Below are the code and all the weights of a small trained network. Each question names an input and a class and asks about switching units off, where a switched-off unit gives its printed mean instead of its output.

import numpy as np


def w(rows, s, z=0):
    codes = np.array(rows[::2]) - 128.0
    scale = np.full(codes.shape[1], s)
    scale[-1] = z or s
    return codes * scale


def norm(h):
    return h / np.sqrt((h * h).mean(-1, keepdims=True) + 1e-5)


def f(y):
    return y / 2 * (1 + np.tanh(0.7978845608 * (y + 0.044715 * y**3)))


def log_softmax(a):
    a = a - a.max(-1, keepdims=True)
    return a - np.log(np.exp(a).sum(-1, keepdims=True))


def net(x, mask):
    res = np.array(x, float).reshape(1, 8) / 4 @ E
    u = 0
    for l in range(3):
        y = f(norm(res) @ A[l][:, :-1].T + A[l][:, -1])
        res = res + np.where(mask[u : u + 9], y, B[l][:, -1]) @ B[l][:, :-1]
        u += 9
    return log_softmax(norm(res)[-1] @ U[:, :-1].T + U[:, -1])


A, B = {}, {}
E = w([
[160,171,47,177,122,138,115,105,112,166],'x0',
[138,124,202,100,152,228,59,181,11,69],'x1',
[226,130,111,85,172,241,201,172,187,100],'x2',
[96,33,119,29,73,171,169,191,26,35],'x3',
[153,101,118,62,165,202,202,151,168,88],'x4',
[41,106,248,104,165,82,82,98,172,107],'x5',
[114,93,198,104,127,64,202,154,228,122],'x6',
[22,107,240,90,175,57,83,82,235,126],'x7',
],0.0011)
A[0] = w([
[127,201,168,199,174,128,70,112,99,173,31],'0.n1',
[179,143,28,198,112,158,149,114,106,187,58],'0.n2',
[140,180,108,163,125,152,89,104,132,159,93],'0.n3',
[57,78,251,129,189,107,97,111,156,88,46],'0.n4',
[128,167,132,171,148,133,60,135,58,166,53],'0.n5',
[196,122,123,102,132,199,118,190,157,75,95],'0.n6',
[102,174,159,189,106,24,86,73,206,150,68],'0.n7',
[21,102,133,135,86,41,79,101,115,149,80],'0.n8',
[127,66,69,84,76,113,235,143,171,75,5],'0.n9',
],0.0026,0.0011)
B[0] = w([
[114,106,60,56,126,106,174,130,156,130,155],'0.n1',
[82,162,204,40,191,178,70,43,167,75,194],'0.n2',
[98,113,93,139,195,127,128,99,159,105,141],'0.n3',
[87,199,182,54,116,178,87,107,188,108,210],'0.n4',
[71,108,61,78,82,127,180,77,119,68,148],'0.n5',
[139,160,149,207,156,130,183,130,151,189,180],'0.n6',
[163,74,158,203,88,4,171,105,118,217,253],'0.n7',
[209,128,180,123,197,155,173,142,146,132,219],'0.n8',
[51,56,73,85,164,132,175,178,170,176,182],'0.n9',
],0.0024,0.0015)
A[1] = w([
[178,138,13,160,126,134,108,130,103,141,83],'1.n1',
[97,129,121,114,60,128,94,134,36,92,2],'1.n2',
[152,136,107,45,145,226,162,153,83,28,158],'1.n3',
[121,142,121,123,71,135,99,142,5,88,28],'1.n4',
[118,89,94,93,121,99,181,136,162,112,126],'1.n5',
[64,155,223,112,131,113,84,111,170,101,74],'1.n6',
[67,120,130,165,119,34,75,121,101,163,70],'1.n7',
[135,111,53,160,122,128,151,134,76,136,93],'1.n8',
[162,163,123,144,166,167,171,155,174,152,40],'1.n9',
],0.0033,0.0012)
B[1] = w([
[78,178,200,70,166,156,75,107,158,86,156],'1.n1',
[167,57,145,146,99,133,108,186,77,105,133],'1.n2',
[138,122,142,213,95,44,150,115,148,201,251],'1.n3',
[130,36,121,175,108,119,52,156,102,79,151],'1.n4',
[54,146,109,139,97,128,158,165,95,169,155],'1.n5',
[143,167,194,3,81,156,105,160,106,149,171],'1.n6',
[218,125,165,167,163,111,192,160,170,152,170],'1.n7',
[124,117,172,81,134,154,95,114,146,106,141],'1.n8',
[173,62,197,114,116,177,174,161,50,75,144],'1.n9',
],0.0028)
A[2] = w([
[171,123,144,141,142,189,175,153,119,115,60],'2.n1',
[55,105,39,82,98,139,188,158,149,133,2],'2.n2',
[182,137,134,164,137,186,192,143,149,144,77],'2.n3',
[148,68,104,156,116,106,71,148,54,86,76],'2.n4',
[124,201,69,134,138,155,57,75,132,94,35],'2.n5',
[138,154,138,95,181,84,169,136,214,181,188],'2.n6',
[158,55,190,104,105,66,189,209,148,120,193],'2.n7',
[171,141,127,146,121,184,159,162,129,118,55],'2.n8',
[89,161,214,3,119,124,66,136,154,103,2],'2.n9',
],0.004,0.00092)
B[2] = w([
[175,52,132,120,157,39,78,105,120,69,145],'2.n1',
[70,131,103,61,165,125,148,246,217,87,152],'2.n2',
[138,75,193,59,214,82,139,143,65,57,170],'2.n3',
[94,74,162,196,40,252,89,186,152,122,166],'2.n4',
[93,216,55,89,183,195,162,64,162,45,143],'2.n5',
[106,111,117,171,40,116,76,157,48,142,254],'2.n6',
[129,200,75,122,172,162,95,54,147,125,252],'2.n7',
[159,83,168,95,178,46,138,74,136,108,137],'2.n8',
[223,192,204,7,102,236,145,195,90,191,181],'2.n9',
],0.0031,0.0032)
U = w([
[112,240,41,145,187,198,105,25,138,56,42],'0',
[105,65,113,239,28,223,55,174,86,86,166],'1',
[116,180,121,233,69,1,120,78,146,231,101],'2',
[33,110,49,79,144,106,191,232,197,110,72],'3',
[194,71,151,123,231,82,167,121,99,48,107],'4',
[145,211,219,27,84,185,108,171,126,189,254],'5',
],0.0069,0.0008)

Each question gives the input, the list of numbers given to net, and the class t.
The units are the neurons (one row each of A and B). Each row of codes is followed by its name. A weight is (code - 128) times the scale printed after its matrix; where a second scale follows, it is the last column's (A, B and U).
mask holds one flag per neuron, layer by layer. A switched-off neuron (its flag False) gives its mean, the last column of its row in B, instead of its output. The means were averaged over made-up inputs and are rounded, as every weight is.
A unit's drop is (log p(t) with every unit on - log p(t) with that unit switched off) / (log p(t) with every unit on - log p(t) with every unit switched off).
The circuit of an input: a set's keep is (log p(t) with only the set's units on - log p(t) with every unit switched off) / (log p(t) with every unit on - log p(t) with every unit switched off). Starting from the 12 units with the biggest drops (on a tie, the unit counted first), units are removed one at a time, each time the one whose removal leaves the highest keep (on an exact tie, the one counted first), for as long as the keep stays at least 0.8.
circuit, biggest first: the units of the circuit, biggest drop first
k most important neurons: the k neurons with the biggest drops, biggest first
top k neurons in layer l: the k neurons of layer l with the biggest drops, biggest first
drop of u: that unit's drop, to one decimal
input [3,-6,2,4,4,5,-2,-7], class 3: circuit, biggest first : (2.n2)
input [-5,-6,-1,-3,-2,5,7,6], class 5: circuit, biggest first : (1.n6, 2.n9)
input [-2,4,-5,-6,5,0,0,-6], class 0: 2 most important neurons : (2.n5, 0.n3)
input [3,0,-1,8,-4,0,7,-3], class 3: 4 most important neurons : (0.n9, 2.n2, 2.n6, 1.n5)
input [0,2,6,2,-5,-8,8,6], class 3: circuit, biggest first : (0.n9, 2.n2)
input [-6,-5,6,-8,-1,-4,1,-7], class 4: circuit, biggest first : (1.n9, 2.n3)
input [2,-8,1,-5,-1,0,0,-8], class 0: circuit, biggest first : (1.n3, 0.n2)
input [-3,-3,6,-4,8,6,1,-1], class 4: circuit, biggest first : (1.n9, 2.n1, 2.n3)
input [-7,2,1,8,5,-2,3,2], class 3: 2 most important neurons : (0.n2, 1.n3)
input [3,3,-5,-2,3,-8,2,-2], class 0: 2 most important neurons : (2.n5, 0.n2)
input [6,-6,5,-2,4,-6,2,4], class 3: top 2 neurons in layer 1 : (1.n7, 1.n5)
input [0,-3,-3,2,5,-7,-6,7], class 3: top 2 neurons in layer 1 : (1.n6, 1.n5)
input [4,3,2,-2,-2,7,-5,-2], class 0: top 2 neurons in layer 2 : (2.n5, 2.n6)
input [-3,-8,6,-2,6,-3,-3,-3], class 4: top neuron in layer 1 : (1.n9)
input [-1,1,7,-2,-1,1,-6,2], class 4: 2 most important neurons : (1.n9, 0.n6)
input [3,-7,-8,8,2,-6,0,-4], class 3: 2 most important neurons : (0.n9, 2.n2)
input [-7,-4,-6,6,0,6,-6,4], class 5: drop of 0.n3 : 0.0
input [-7,-3,-5,-2,3,2,8,0], class 5: top 2 neurons in layer 1 : (1.n6, 1.n3)
input [2,-8,-2,-5,1,-5,1,-7], class 0: drop of 1.n3 : 0.1
input [8,4,8,3,0,-7,8,8], class 4: drop of 1.n9 : 0.3
